Below are the code and all the weights of a small trained network. Each question names an input and a class and asks about switching units off, where a switched-off unit gives its printed mean instead of its output.

import numpy as np


def w(rows, s, z=0):
    codes = np.array(rows[::2]) - 128.0
    scale = np.full(codes.shape[1], s)
    scale[-1] = z or s
    return codes * scale


def norm(h):
    return h / np.sqrt((h * h).mean(-1, keepdims=True) + 1e-5)


def f(y):
    return np.maximum(y, 0)


def log_softmax(a):
    a = a - a.max(-1, keepdims=True)
    return a - np.log(np.exp(a).sum(-1, keepdims=True))


def net(x, mask):
    res = np.array(x, float).reshape(1, 8) / 4 @ E
    u = 0
    for l in range(2):
        y = f(norm(res) @ A[l][:, :-1].T + A[l][:, -1])
        res = res + np.where(mask[u : u + 4], y, B[l][:, -1]) @ B[l][:, :-1]
        u += 4
    return log_softmax(norm(res)[-1] @ U[:, :-1].T + U[:, -1])


A, B = {}, {}
E = w([
[173,144,153,216,119,76,78],'x0',
[135,81,70,123,105,40,132],'x1',
[122,199,134,72,1,162,84],'x2',
[95,194,128,151,143,85,170],'x3',
[111,140,113,121,153,112,120],'x4',
[121,111,129,104,119,145,145],'x5',
[133,135,92,114,138,158,131],'x6',
[36,93,102,170,158,79,78],'x7',
],0.0063)
A[0] = w([
[62,239,172,167,131,75,197,112],'L0N0',
[134,254,113,145,141,197,219,215],'L0N1',
[101,218,132,72,25,83,100,9],'L0N2',
[169,101,30,107,72,27,183,130],'L0N3',
],0.0061,0.0014)
B[0] = w([
[82,41,75,127,151,81,56,215],'L0N0',
[156,63,154,107,147,99,79,253],'L0N1',
[174,120,87,185,134,207,178,229],'L0N2',
[94,135,196,87,254,159,77,226],'L0N3',
],0.0099,0.0045)
A[1] = w([
[151,163,44,135,28,166,115,152],'L1N0',
[254,110,189,37,71,57,34,170],'L1N1',
[156,110,37,175,176,108,191,4],'L1N2',
[138,49,59,142,157,135,161,167],'L1N3',
],0.0057,0.0019)
B[1] = w([
[175,127,2,225,216,91,192,192],'L1N0',
[208,168,48,81,125,122,97,253],'L1N1',
[58,154,108,171,143,172,203,157],'L1N2',
[85,117,85,165,38,129,138,230],'L1N3',
],0.0085,0.0042)
U = w([
[168,127,65,223,143,152,246,216],'0',
[153,117,93,150,141,138,110,211],'1',
[144,102,79,119,112,140,74,106],'2',
[128,171,173,105,191,185,2,2],'3',
[134,131,118,144,119,149,86,141],'4',
[143,138,115,141,131,126,140,144],'5',
[129,163,123,118,93,97,141,153],'6',
[129,155,111,127,108,131,135,47],'7',
],0.0076,0.0019)

Each question gives the input, the list of numbers given to net, and the class t.
The units are the neurons (one row each of A and B). Each row of codes is followed by its name. A weight is (code - 128) times the scale printed after its matrix; where a second scale follows, it is the last column's (A, B and U).
mask holds one flag per neuron, layer by layer. A switched-off neuron (its flag False) gives its mean, the last column of its row in B, instead of its output. The means were averaged over made-up inputs and are rounded, as every weight is.
A unit's drop is (log p(t) with every unit on - log p(t) with that unit switched off) / (log p(t) with every unit on - log p(t) with every unit switched off).
The circuit of an input: a set's keep is (log p(t) with only the set's units on - log p(t) with every unit switched off) / (log p(t) with every unit on - log p(t) with every unit switched off). Starting from all 8 units, units are removed one at a time, each time the one whose removal leaves the highest keep (on an exact tie, the one counted first), for as long as the keep stays at least 0.8.
circuit, biggest first: the units of the circuit, biggest drop first
k most important neurons: the k neurons with the biggest drops, biggest first
k most important neurons of layer l: the k neurons of layer l with the biggest drops, biggest first
drop of u: that unit's drop, to one decimal
input [-5,4,8,-5,6,-7,6,6], class 0: circuit, biggest first => [L0N2 L1N0 L0N1]
input [7,-2,-1,8,5,5,-6,-6], class 2: circuit, biggest first => [L0N0 L0N1]
input [-2,0,3,8,-8,-6,-6,-3], class 2: circuit, biggest first => [L0N0]
input [0,-6,-1,8,-8,3,-5,-8], class 2: circuit, biggest first => [L0N1 L0N0 L1N1]
input [-3,-3,6,3,1,-4,5,4], class 0: 2 most important neurons of layer 0 => [L0N2 L0N3]
input [-2,-3,6,-6,-2,6,4,-2], class 0: circuit, biggest first => [L1N0 L0N3]
input [-1,-7,8,-1,-2,-1,7,-1], class 0: circuit, biggest first => [L1N0 L0N3]
input [2,8,-6,4,-6,-3,6,-2], class 3: 2 most important neurons of layer 0 => [L0N3 L0N2]
input [-4,3,8,-2,0,4,-1,-1], class 0: circuit, biggest first => [L0N2 L1N0]
input [8,8,5,6,8,-5,0,-4], class 3: 3 most important neurons => [L0N3 L1N0 L1N3]
input [-5,1,7,-5,7,1,5,3], class 0: 2 most important neurons => [L1N0 L0N2]
input [5,4,8,7,7,4,-6,-2], class 0: drop of L0N2 => 1.6
input [5,6,8,3,-6,-1,-2,-6], class 0: drop of L0N2 => 0.9
input [-4,8,-4,1,4,3,0,-2], class 3: drop of L0N0 => 0.0
input [-5,0,0,8,3,-5,-7,-4], class 2: circuit, biggest first => [L0N0]
